Here is a tiny trained network, its code and every weight. The questions are about switching its units off for an input and a target symbol, where a switched-off unit gives its printed mean instead of its output.

import numpy as np


def w(rows, s, z=0):
    codes = np.array(rows[::2]) - 128.0
    scale = np.full(codes.shape[1], s)
    scale[-1] = z or s
    return codes * scale


def norm(h):
    return h / np.sqrt((h * h).mean(-1, keepdims=True) + 1e-5)


def f(y):
    return y / 2 * (1 + np.tanh(0.7978845608 * (y + 0.044715 * y**3)))


def softmax(a):
    e = np.exp(a - a.max(-1, keepdims=True))
    return e / e.sum(-1, keepdims=True)


def log_softmax(a):
    a = a - a.max(-1, keepdims=True)
    return a - np.log(np.exp(a).sum(-1, keepdims=True))


def net(x, mask):
    ids = ['ΞΦαδεζμτω'.index(c) for c in x.split()]
    T = len(ids)
    res = E[ids] + P[:T]
    q, k, v = (norm(res) @ M[0].T for M in (Q, K, V))
    z = softmax(np.where(np.tri(T) > 0, q @ k.T / 4**0.5, -1e9)) @ v
    res = res + np.where(mask[0], z, O[0][:, -1]) @ O[0][:, :-1]
    y = f(norm(res) @ A[0][:, :-1].T + A[0][:, -1])
    res = res + np.where(mask[1:17], y, B[0][:, -1]) @ B[0][:, :-1]
    return log_softmax(norm(res)[-1] @ U[:, :-1].T + U[:, -1])


Q, K, V, O, A, B = {}, {}, {}, {}, {}, {}
E = w([
[107,136,167,137],'Ξ',
[91,105,195,168],'Φ',
[200,151,121,12],'α',
[93,153,177,162],'δ',
[108,66,104,141],'ε',
[75,133,106,106],'ζ',
[85,161,111,158],'μ',
[140,67,131,152],'τ',
[119,117,95,187],'ω',
],0.011)
P = w([
[16,85,117,72],'0',
[4,80,95,122],'1',
[27,85,75,131],'2',
[72,100,96,141],'3',
[96,115,109,147],'4',
[124,139,121,153],'5',
[134,157,102,178],'6',
[147,181,132,174],'7',
[153,205,119,193],'8',
],0.0029)
Q[0] = w([
[121,79,139,152],'head 1',
[244,146,83,48],'head 1',
[71,121,97,248],'head 1',
[153,68,124,126],'head 1',
],0.016)
K[0] = w([
[138,148,130,174],'head 1',
[40,61,153,144],'head 1',
[250,135,100,149],'head 1',
[126,136,129,188],'head 1',
],0.016)
V[0] = w([
[224,1,105,157],'head 1',
[96,70,178,73],'head 1',
[129,131,79,96],'head 1',
[108,225,63,130],'head 1',
],0.0072)
O[0] = w([
[11,114,255,30,248],'head 1',
[235,209,200,107,178],'head 1',
[106,180,110,109,254],'head 1',
[89,116,32,161,152],'head 1',
],0.006,0.00082)
A[0] = w([
[164,119,98,132,79],'neuron 1',
[123,146,142,145,109],'neuron 2',
[73,64,113,98,102],'neuron 3',
[214,108,99,95,96],'neuron 4',
[149,125,162,151,91],'neuron 5',
[118,134,130,130,121],'neuron 6',
[95,205,81,35,48],'neuron 7',
[189,129,171,131,22],'neuron 8',
[85,65,109,74,132],'neuron 9',
[213,123,170,120,1],'neuron 10',
[125,138,131,81,160],'neuron 11',
[227,130,98,7,64],'neuron 12',
[172,155,146,157,100],'neuron 13',
[155,76,168,133,94],'neuron 14',
[145,222,128,69,56],'neuron 15',
[158,222,57,101,8],'neuron 16',
],0.012,0.0046)
B[0] = w([
[130,159,130,172,118],'neuron 1',
[146,143,110,105,138],'neuron 2',
[79,157,69,51,255],'neuron 3',
[229,152,134,80,168],'neuron 4',
[127,164,153,99,119],'neuron 5',
[136,126,120,122,135],'neuron 6',
[82,19,236,171,159],'neuron 7',
[93,53,166,172,122],'neuron 8',
[163,171,118,74,241],'neuron 9',
[113,55,99,169,139],'neuron 10',
[182,138,141,159,148],'neuron 11',
[250,86,3,15,228],'neuron 12',
[122,147,134,82,144],'neuron 13',
[138,153,225,153,132],'neuron 14',
[173,173,95,167,176],'neuron 15',
[50,8,177,116,178],'neuron 16',
],0.017,0.0036)
U = w([
[252,60,111,86,140],'Ξ',
[109,73,188,156,67],'Φ',
[185,197,126,127,43],'α',
[204,221,131,208,98],'δ',
[108,160,181,29,17],'ε',
[82,44,172,153,105],'ζ',
[87,92,25,253,119],'μ',
[117,164,251,64,141],'τ',
[52,136,35,33,252],'ω',
],0.0063,0.0029)

Each question gives the input, a string of symbols that net reads in full, and the target symbol t.
The units are the heads (4 rows each of Q, K, V and O) and the neurons (one row each of A and B). Each row of codes is followed by its name. A weight is (code - 128) times the scale printed after its matrix; where a second scale follows, it is the last column's (O, A, B and U).
mask holds one flag per unit, heads first, then neurons. A switched-off unit (its flag False) gives its mean, the last column of its rows in O or B, instead of its output. The means were averaged over made-up inputs and are rounded, as every weight is.
A unit's drop is (log p(t) with every unit on - log p(t) with that unit switched off) / (log p(t) with every unit on - log p(t) with every unit switched off).
The circuit of an input: a set's keep is (log p(t) with only the set's units on - log p(t) with every unit switched off) / (log p(t) with every unit on - log p(t) with every unit switched off). Starting from the 12 units with the biggest drops (on a tie, the unit counted first), units are removed one at a time, each time the one whose removal leaves the highest keep (on an exact tie, the one counted first), for as long as the keep stays at least 0.8.
units of the circuit, in order: the units of the circuit, biggest drop first
k most important neurons: the k neurons with the biggest drops, biggest first
drop when u is switched off: that unit's drop, to one decimal
input Φ δ ε Φ ε Ξ α ω Φ, target τ: units of the circuit, in order -> neuron 12
input ε ω ω Φ Φ μ δ Ξ, target μ: 2 most important neurons -> neuron 9; neuron 12
input μ Ξ ω τ Φ τ μ, target τ: units of the circuit, in order -> head 1; neuron 12
input α ω Ξ, target δ: units of the circuit, in order -> head 1; neuron 3; neuron 12; neuron 15
input μ δ Ξ Ξ Ξ δ, target δ: units of the circuit, in order -> neuron 12; head 1
input τ ζ α μ ω, target μ: units of the circuit, in order -> neuron 3; neuron 12
input ε ζ α ω τ ω ω Ξ, target δ: units of the circuit, in order -> neuron 15; neuron 12; head 1
input δ μ τ, target τ: units of the circuit, in order -> neuron 14; neuron 12
input α μ δ ω, target μ: 3 most important neurons -> neuron 3; neuron 9; neuron 12
input ω ζ μ Ξ Ξ δ τ ζ δ, target τ: units of the circuit, in order -> head 1; neuron 12
input Φ μ μ Φ, target μ: drop when head 1 is switched off -> 1.1
input ω α δ ω Ξ μ Ξ μ, target ζ: drop when neuron 16 is switched off -> 0.4
input Ξ Φ μ δ, target μ: drop when head 1 is switched off -> 0.7
input α α ζ, target ζ: units of the circuit, in order -> neuron 7
